Below is a small trained network, with its code and all its weights. Each question gives an input and a target symbol and asks what happens when units are switched off, that is, made to give their printed mean instead of their output.

import numpy as np


def w(rows, s, z=0):
    codes = np.array(rows[::2]) - 128.0
    scale = np.full(codes.shape[1], s)
    scale[-1] = z or s
    return codes * scale


def f(y):
    return y / 2 * (1 + np.tanh(0.7978845608 * (y + 0.044715 * y**3)))


def softmax(a):
    e = np.exp(a - a.max(-1, keepdims=True))
    return e / e.sum(-1, keepdims=True)


def log_softmax(a):
    a = a - a.max(-1, keepdims=True)
    return a - np.log(np.exp(a).sum(-1, keepdims=True))


def net(x, mask):
    ids = ['Γεηθμξσψ'.index(c) for c in x.split()]
    T = len(ids)
    res = E[ids] + P[:T]
    u = 0
    for l in range(2):
        q, k, v = (res @ M[l].T for M in (Q, K, V))
        z = softmax(np.where(np.tri(T) > 0, q @ k.T / 3**0.5, -1e9)) @ v
        res = res + np.where(mask[u], z, O[l][:, -1]) @ O[l][:, :-1]
        u += 1
        y = f(res @ A[l][:, :-1].T + A[l][:, -1])
        res = res + np.where(mask[u : u + 16], y, B[l][:, -1]) @ B[l][:, :-1]
        u += 16
    return log_softmax(res[-1] @ U[:, :-1].T + U[:, -1])


Q, K, V, O, A, B = {}, {}, {}, {}, {}, {}
E = w([
[168,156,167],'Γ',
[65,83,123],'ε',
[114,178,201],'η',
[196,250,98],'θ',
[139,152,139],'μ',
[156,56,109],'ξ',
[83,200,202],'σ',
[245,139,74],'ψ',
],0.019)
P = w([
[74,2,234],'0',
[94,159,81],'1',
[107,149,95],'2',
[123,135,97],'3',
[118,134,101],'4',
[138,124,109],'5',
[133,124,113],'6',
[139,124,116],'7',
[144,115,116],'8',
[139,120,121],'9',
[141,120,125],'10',
[131,123,123],'11',
[137,119,125],'12',
[138,121,126],'13',
],0.0092)
Q[0] = w([
[34,165,204],'L0H1',
[120,99,10],'L0H1',
[172,215,50],'L0H1',
],0.014)
K[0] = w([
[96,76,197],'L0H1',
[92,163,57],'L0H1',
[235,88,3],'L0H1',
],0.014)
V[0] = w([
[163,117,143],'L0H1',
[235,154,44],'L0H1',
[49,246,255],'L0H1',
],0.0082)
O[0] = w([
[86,168,215,184],'L0H1',
[153,19,255,254],'L0H1',
[34,131,109,149],'L0H1',
],0.0075,0.0024)
A[0] = w([
[146,213,208,177],'L0N1',
[48,90,71,26],'L0N2',
[91,147,116,116],'L0N3',
[190,123,78,128],'L0N4',
[193,133,130,51],'L0N5',
[52,111,95,42],'L0N6',
[1,125,117,53],'L0N7',
[84,79,186,197],'L0N8',
[167,172,157,95],'L0N9',
[74,94,57,2],'L0N10',
[124,180,154,84],'L0N11',
[154,27,125,251],'L0N12',
[155,127,36,55],'L0N13',
[87,155,191,129],'L0N14',
[81,188,140,133],'L0N15',
[82,73,25,171],'L0N16',
],0.012,0.0057)
B[0] = w([
[55,146,133,232],'L0N1',
[163,69,172,168],'L0N2',
[209,82,98,158],'L0N3',
[156,84,205,154],'L0N4',
[69,146,153,171],'L0N5',
[191,63,146,166],'L0N6',
[158,78,105,205],'L0N7',
[178,130,69,176],'L0N8',
[113,183,170,168],'L0N9',
[163,73,254,155],'L0N10',
[173,228,183,150],'L0N11',
[188,79,115,248],'L0N12',
[75,153,213,132],'L0N13',
[47,112,148,161],'L0N14',
[128,128,110,192],'L0N15',
[228,151,108,186],'L0N16',
],0.0061,0.012)
Q[1] = w([
[193,81,245],'L1H1',
[96,118,147],'L1H1',
[56,47,2],'L1H1',
],0.0087)
K[1] = w([
[149,123,178],'L1H1',
[253,145,141],'L1H1',
[157,161,159],'L1H1',
],0.013)
V[1] = w([
[177,182,254],'L1H1',
[193,173,111],'L1H1',
[64,161,144],'L1H1',
],0.0089)
O[1] = w([
[95,3,222,249],'L1H1',
[217,133,147,166],'L1H1',
[126,252,95,10],'L1H1',
],0.0072,0.012)
A[1] = w([
[150,175,182,99],'L1N1',
[118,203,251,71],'L1N2',
[170,75,229,73],'L1N3',
[74,179,163,92],'L1N4',
[96,71,70,254],'L1N5',
[139,145,176,87],'L1N6',
[138,63,129,66],'L1N7',
[160,145,124,130],'L1N8',
[209,135,125,67],'L1N9',
[237,129,148,124],'L1N10',
[158,78,46,31],'L1N11',
[113,130,168,108],'L1N12',
[108,112,165,59],'L1N13',
[132,28,57,141],'L1N14',
[162,71,139,148],'L1N15',
[139,211,240,116],'L1N16',
],0.012,0.008)
B[1] = w([
[143,156,2,135],'L1N1',
[191,97,97,150],'L1N2',
[113,189,180,252],'L1N3',
[68,65,51,139],'L1N4',
[151,222,224,159],'L1N5',
[100,124,46,140],'L1N6',
[101,155,115,192],'L1N7',
[155,67,151,128],'L1N8',
[12,123,170,146],'L1N9',
[113,115,114,185],'L1N10',
[75,114,96,145],'L1N11',
[96,100,98,142],'L1N12',
[102,152,86,149],'L1N13',
[177,125,41,196],'L1N14',
[135,118,74,209],'L1N15',
[137,94,53,149],'L1N16',
],0.008,0.045)
U = w([
[75,119,91,37],'Γ',
[157,181,80,1],'ε',
[92,132,89,57],'η',
[163,28,66,118],'θ',
[192,251,148,184],'μ',
[254,90,117,236],'ξ',
[109,162,128,209],'σ',
[67,31,154,173],'ψ',
],0.0098,0.0045)

Each question gives the input, a string of symbols that net reads in full, and the target symbol t.
The units are the heads (3 rows each of Q, K, V and O) and the neurons (one row each of A and B). Each row of codes is followed by its name. A weight is (code - 128) times the scale printed after its matrix; where a second scale follows, it is the last column's (O, A, B and U).
mask holds one flag per unit, layer by layer, with each layer's heads first. A switched-off unit (its flag False) gives its mean, the last column of its rows in O or B, instead of its output. The means were averaged over made-up inputs and are rounded, as every weight is.
A unit's drop is (log p(t) with every unit on - log p(t) with that unit switched off) / (log p(t) with every unit on - log p(t) with every unit switched off).
The circuit of an input: a set's keep is (log p(t) with only the set's units on - log p(t) with every unit switched off) / (log p(t) with every unit on - log p(t) with every unit switched off). Starting from the 12 units with the biggest drops (on a tie, the unit counted first), units are removed one at a time, each time the one whose removal leaves the highest keep (on an exact tie, the one counted first), for as long as the keep stays at least 0.8.
circuit, biggest first: the units of the circuit, biggest drop first
most important unit: the unit with the biggest drop
top k neurons: the k neurons with the biggest drops, biggest first
drop of u: that unit's drop, to one decimal
input ψ η ψ ξ θ ξ, target ξ: most important unit -> L1N14
input σ ξ ξ μ μ ψ ξ η ε ξ ψ Γ, target ψ: top 3 neurons -> L1N14, L0N16, L1N5
input ψ Γ μ η σ ξ ξ Γ ψ ξ Γ ξ Γ η, target ψ: circuit, biggest first -> L1N14, L0N14
input σ Γ θ σ σ η σ η ε ψ σ ψ, target ψ: circuit, biggest first -> L0H1, L1N9
input η ψ ξ μ σ Γ ψ ξ Γ ξ, target ξ: top 2 neurons -> L1N5, L1N14
input σ ε η ψ ε Γ σ, target ξ: top 3 neurons -> L1N3, L0N6, L0N10
input Γ θ σ, target Γ: top 2 neurons -> L1N4, L1N3
input ξ η η ξ θ ξ η ψ μ θ θ Γ η, target θ: top 2 neurons -> L1N3, L1N5
input σ ξ σ η ε, target θ: circuit, biggest first -> L0H1, L0N7, L0N6
input ξ θ η Γ η μ μ θ, target θ: circuit, biggest first -> L1N3, L1N5
input σ Γ ε Γ ψ ε θ μ ξ η, target ξ: top 4 neurons -> L1N3, L0N6, L0N2, L0N10
input θ ξ Γ ξ θ, target ξ: top 4 neurons -> L1N3, L1N2, L1N7, L1N15
input η ξ μ, target ξ: top 2 neurons -> L1N3, L1N7
input ψ ξ Γ ξ ψ σ η θ ψ η ε η, target ψ: circuit, biggest first -> L1N14
input Γ ξ ε η, target Γ: top 4 neurons -> L1N3, L1N4, L0N12, L1N14
input σ θ ε θ Γ ξ ξ θ σ, target ξ: top 2 neurons -> L1N3, L0N6
input σ ξ ξ σ η, target ξ: top 4 neurons -> L1N3, L0N6, L0N10, L0N2
input Γ Γ η, target Γ: top 2 neurons -> L1N4, L1N3
input η Γ Γ ε η Γ ξ η σ σ, target μ: top 3 neurons -> L0N7, L0N3, L1N15
input ψ μ θ μ ε η ξ ξ μ θ θ ε θ, target ξ: most important unit -> L1N2
input μ μ ξ Γ ψ, target ψ: drop of L0H1 -> 0.4
input ε Γ ε ξ θ ξ ξ σ ε, target ξ: drop of L0N12 -> 0.1
input η η θ σ η σ, target μ: drop of L1N15 -> 0.4
